Below is a small trained network, with its code and all its weights. Each question gives an input and a class and asks what happens when units are switched off, that is, made to give their printed mean instead of their output.

import numpy as np


def w(rows, s, z=0):
    codes = np.array(rows[::2]) - 128.0
    scale = np.full(codes.shape[1], s)
    scale[-1] = z or s
    return codes * scale


def f(y):
    return np.maximum(y, 0)


def log_softmax(a):
    a = a - a.max(-1, keepdims=True)
    return a - np.log(np.exp(a).sum(-1, keepdims=True))


def net(x, mask):
    res = np.array(x, float).reshape(1, 7) / 4 @ E
    y = f(res @ A[0][:, :-1].T + A[0][:, -1])
    res = res + np.where(mask, y, B[0][:, -1]) @ B[0][:, :-1]
    return log_softmax(res[-1] @ U[:, :-1].T + U[:, -1])


A, B = {}, {}
E = w([
[130,177,105],'x0',
[28,196,62],'x1',
[105,26,106],'x2',
[190,182,81],'x3',
[205,167,175],'x4',
[81,124,253],'x5',
[64,68,100],'x6',
],0.0054)
A[0] = w([
[139,217,125,91],'N0',
[150,197,135,182],'N1',
[126,157,199,157],'N2',
[101,209,157,131],'N3',
[147,83,188,154],'N4',
[128,159,6,122],'N5',
[166,134,167,50],'N6',
[212,101,120,9],'N7',
[80,24,165,86],'N8',
[132,162,173,98],'N9',
[91,146,48,27],'N10',
[177,134,161,20],'N11',
[149,142,13,182],'N12',
[180,68,124,247],'N13',
[119,99,64,210],'N14',
[204,147,64,30],'N15',
[91,180,131,243],'N16',
[199,110,167,4],'N17',
[91,185,142,168],'N18',
[127,115,84,200],'N19',
[125,186,136,112],'N20',
],0.012,0.0031)
B[0] = w([
[77,177,120,212],'N0',
[68,150,110,226],'N1',
[142,142,75,213],'N2',
[143,195,122,213],'N3',
[119,123,82,206],'N4',
[212,144,105,244],'N5',
[129,71,107,166],'N6',
[149,53,169,175],'N7',
[5,146,155,235],'N8',
[122,123,102,176],'N9',
[188,81,163,187],'N10',
[117,47,136,163],'N11',
[186,169,79,254],'N12',
[168,128,66,227],'N13',
[156,96,78,217],'N14',
[133,136,202,204],'N15',
[144,193,114,224],'N16',
[137,19,127,176],'N17',
[142,163,126,200],'N18',
[147,129,95,192],'N19',
[114,174,122,182],'N20',
],0.024,0.0053)
U = w([
[136,88,174,30],'0',
[226,146,102,86],'1',
[77,236,102,223],'2',
[34,124,222,3],'3',
[3,153,148,90],'4',
[125,68,51,163],'5',
[188,60,227,145],'6',
],0.0056,0.0047)

Each question gives the input, the list of numbers given to net, and the class t.
The units are the neurons (one row each of A and B). Each row of codes is followed by its name. A weight is (code - 128) times the scale printed after its matrix; where a second scale follows, it is the last column's (A, B and U).
mask holds one flag per neuron, in row order. A switched-off neuron (its flag False) gives its mean, the last column of its row in B, instead of its output. The means were averaged over made-up inputs and are rounded, as every weight is.
A unit's drop is (log p(t) with every unit on - log p(t) with that unit switched off) / (log p(t) with every unit on - log p(t) with every unit switched off).
The circuit of an input: a set's keep is (log p(t) with only the set's units on - log p(t) with every unit switched off) / (log p(t) with every unit on - log p(t) with every unit switched off). Starting from the 12 units with the biggest drops (on a tie, the unit counted first), units are removed one at a time, each time the one whose removal leaves the highest keep (on an exact tie, the one counted first), for as long as the keep stays at least 0.8.
circuit, biggest first: the units of the circuit, biggest drop first
unit that matters most: the unit with the biggest drop
k most important neurons: the k neurons with the biggest drops, biggest first
drop when u is switched off: that unit's drop, to one decimal
input [3,-7,4,7,7,-2,-6], class 6: circuit, biggest first -> N15; N7
input [5,2,0,-7,-2,3,3], class 4: circuit, biggest first -> N8; N12
input [-5,-1,-4,-4,7,8,-1], class 5: circuit, biggest first -> N17; N6; N4
input [-6,-3,-2,-1,7,-5,-3], class 6: circuit, biggest first -> N7; N15; N17
input [2,5,8,-8,2,-1,-1], class 4: circuit, biggest first -> N8; N12
input [2,7,-6,1,-5,-3,-2], class 1: 3 most important neurons -> N5; N10; N8
input [8,4,6,-1,0,-4,-8], class 1: circuit, biggest first -> N5; N8
input [-5,-7,-1,-4,-1,0,-5], class 5: 2 most important neurons -> N4; N13
input [-2,-8,3,5,3,-3,1], class 6: unit that matters most -> N7
input [7,-6,-7,-3,4,-1,0], class 5: 4 most important neurons -> N17; N8; N11; N6
input [8,8,4,7,5,-4,-3], class 1: 2 most important neurons -> N5; N10
input [7,1,3,-6,-3,-4,-5], class 1: drop when N5 is switched off -> 0.1
input [-3,8,4,-2,4,5,7], class 4: drop when N8 is switched off -> 0.4
input [-1,-6,-3,-7,-3,1,8], class 4: circuit, biggest first -> N8
input [-6,-8,8,-7,-3,3,-3], class 4: drop when N8 is switched off -> 1.9
input [3,-2,-1,-1,-3,2,8], class 4: drop when N12 is switched off -> 0.2
